Below is a small trained network, with its code and all its weights. Each question gives an input and a class and asks what happens when units are switched off, that is, made to give their printed mean instead of their output.

import numpy as np


def w(rows, s, z=0):
    codes = np.array(rows[::2]) - 128.0
    scale = np.full(codes.shape[1], s)
    scale[-1] = z or s
    return codes * scale


def f(y):
    return y / 2 * (1 + np.tanh(0.7978845608 * (y + 0.044715 * y**3)))


def log_softmax(a):
    a = a - a.max(-1, keepdims=True)
    return a - np.log(np.exp(a).sum(-1, keepdims=True))


def net(x, mask):
    res = np.array(x, float).reshape(1, 6) / 4 @ E
    y = f(res @ A[0][:, :-1].T + A[0][:, -1])
    res = res + np.where(mask, y, B[0][:, -1]) @ B[0][:, :-1]
    return log_softmax(res[-1] @ U[:, :-1].T + U[:, -1])


A, B = {}, {}
E = w([
[146,124,235,255,139],'x0',
[145,127,123,127,119],'x1',
[172,130,120,139,105],'x2',
[143,40,43,184,213],'x3',
[45,72,104,207,29],'x4',
[166,18,195,30,124],'x5',
],0.0078)
A[0] = w([
[145,90,78,135,154,59],'neuron 1',
[116,178,163,112,66,60],'neuron 2',
[208,226,125,118,187,91],'neuron 3',
[151,102,82,145,157,16],'neuron 4',
[131,159,166,107,28,12],'neuron 5',
[131,76,199,131,108,254],'neuron 6',
[105,82,130,117,156,243],'neuron 7',
[169,161,40,47,136,146],'neuron 8',
[81,118,71,84,85,143],'neuron 9',
[133,111,168,169,148,53],'neuron 10',
[141,142,166,166,131,29],'neuron 11',
[115,203,118,163,122,249],'neuron 12',
[136,101,96,162,27,78],'neuron 13',
[104,44,129,37,119,172],'neuron 14',
[137,44,105,193,208,73],'neuron 15',
[11,188,192,92,135,182],'neuron 16',
[83,128,77,73,104,131],'neuron 17',
[134,70,155,102,127,26],'neuron 18',
[53,199,86,158,123,70],'neuron 19',
[138,82,147,106,131,38],'neuron 20',
[142,159,212,202,160,109],'neuron 21',
[32,84,126,159,44,37],'neuron 22',
[90,198,31,200,128,131],'neuron 23',
[160,156,173,81,192,42],'neuron 24',
[161,164,182,93,61,125],'neuron 25',
[119,171,175,99,107,63],'neuron 26',
[147,64,157,107,91,49],'neuron 27',
[61,51,136,142,50,213],'neuron 28',
[142,51,158,100,90,28],'neuron 29',
[65,66,223,74,127,111],'neuron 30',
],0.011,0.0065)
B[0] = w([
[60,90,92,114,95,149],'neuron 1',
[105,104,60,102,94,165],'neuron 2',
[155,110,136,26,157,202],'neuron 3',
[12,125,51,42,68,135],'neuron 4',
[101,90,46,105,128,166],'neuron 5',
[184,130,159,150,50,242],'neuron 6',
[208,131,77,182,109,206],'neuron 7',
[111,76,203,147,61,227],'neuron 8',
[112,78,207,154,98,196],'neuron 9',
[60,101,145,47,59,144],'neuron 10',
[30,156,130,14,76,137],'neuron 11',
[193,151,117,121,96,232],'neuron 12',
[167,119,136,56,215,178],'neuron 13',
[192,171,115,110,80,227],'neuron 14',
[97,58,50,111,59,201],'neuron 15',
[150,67,48,170,119,209],'neuron 16',
[123,101,184,127,61,188],'neuron 17',
[62,212,99,1,97,141],'neuron 18',
[162,225,145,77,114,186],'neuron 19',
[43,219,78,4,95,134],'neuron 20',
[105,94,184,86,51,215],'neuron 21',
[91,81,155,12,209,204],'neuron 22',
[175,176,111,82,76,237],'neuron 23',
[142,96,128,3,180,171],'neuron 24',
[120,39,53,171,105,195],'neuron 25',
[68,73,47,120,161,152],'neuron 26',
[134,235,111,47,98,152],'neuron 27',
[183,95,170,93,194,254],'neuron 28',
[118,239,79,43,88,157],'neuron 29',
[158,193,102,100,98,200],'neuron 30',
],0.0095,0.0093)
U = w([
[147,232,115,93,83,39],'0',
[103,88,52,126,97,91],'1',
[189,126,148,136,100,237],'2',
[141,120,170,66,177,133],'3',
[192,130,148,143,93,199],'4',
[78,126,226,119,47,79],'5',
[167,159,167,195,143,135],'6',
[27,161,157,215,246,7],'7',
],0.013,0.011)

Each question gives the input, the list of numbers given to net, and the class t.
The units are the neurons (one row each of A and B). Each row of codes is followed by its name. A weight is (code - 128) times the scale printed after its matrix; where a second scale follows, it is the last column's (A, B and U).
mask holds one flag per neuron, in row order. A switched-off neuron (its flag False) gives its mean, the last column of its row in B, instead of its output. The means were averaged over made-up inputs and are rounded, as every weight is.
A unit's drop is (log p(t) with every unit on - log p(t) with that unit switched off) / (log p(t) with every unit on - log p(t) with every unit switched off).
The circuit of an input: a set's keep is (log p(t) with only the set's units on - log p(t) with every unit switched off) / (log p(t) with every unit on - log p(t) with every unit switched off). Starting from the 12 units with the biggest drops (on a tie, the unit counted first), units are removed one at a time, each time the one whose removal leaves the highest keep (on an exact tie, the one counted first), for as long as the keep stays at least 0.8.
units of the circuit, in order: the units of the circuit, biggest drop first
most important unit: the unit with the biggest drop
k most important neurons: the k neurons with the biggest drops, biggest first
input [7,-4,-4,-4,3,-7], class 0: 2 most important neurons	(neuron 19; neuron 23)
input [2,-5,5,0,-7,-1], class 3: units of the circuit, in order	(neuron 3; neuron 24)
input [-4,-6,6,7,8,1], class 3: units of the circuit, in order	(neuron 28; neuron 22)
input [3,-3,5,6,-3,3], class 1: units of the circuit, in order	(neuron 15; neuron 28)
input [3,-4,-7,2,-8,-7], class 3: units of the circuit, in order	(neuron 3)
input [5,-1,0,-1,-2,-4], class 5: 3 most important neurons	(neuron 21; neuron 7; neuron 28)
input [8,6,6,1,-6,3], class 5: units of the circuit, in order	(neuron 21; neuron 10)
input [-8,-6,-2,0,5,5], class 5: 4 most important neurons	(neuron 9; neuron 17; neuron 8; neuron 12)
input [-6,0,-2,-6,-2,-2], class 1: units of the circuit, in order	(neuron 16; neuron 25)
input [-8,4,4,7,1,3], class 5: units of the circuit, in order	(neuron 8; neuron 9)
input [-1,2,6,6,-4,-7], class 0: units of the circuit, in order	(neuron 23; neuron 4)
input [0,-4,2,1,5,1], class 3: 2 most important neurons	(neuron 22; neuron 28)
input [-8,-1,1,-7,-1,1], class 5: 4 most important neurons	(neuron 8; neuron 17; neuron 9; neuron 15)
input [8,-7,5,1,3,1], class 5: units of the circuit, in order	(neuron 21)
input [-3,-2,1,-8,-8,4], class 1: units of the circuit, in order	(neuron 25; neuron 26)
input [5,-7,-2,4,8,-7], class 3: 3 most important neurons	(neuron 22; neuron 28; neuron 13)
input [8,-5,-6,2,4,-3], class 5: 3 most important neurons	(neuron 21; neuron 10; neuron 11)
input [-6,1,-7,-6,-4,-5], class 2: units of the circuit, in order	(neuron 16; neuron 8)
input [0,4,1,5,7,-5], class 3: 2 most important neurons	(neuron 22; neuron 13)
input [3,-6,-2,5,-8,-5], class 3: most important unit	neuron 3
input [-3,0,4,-6,-8,-7], class 3: 3 most important neurons	(neuron 3; neuron 24; neuron 6)
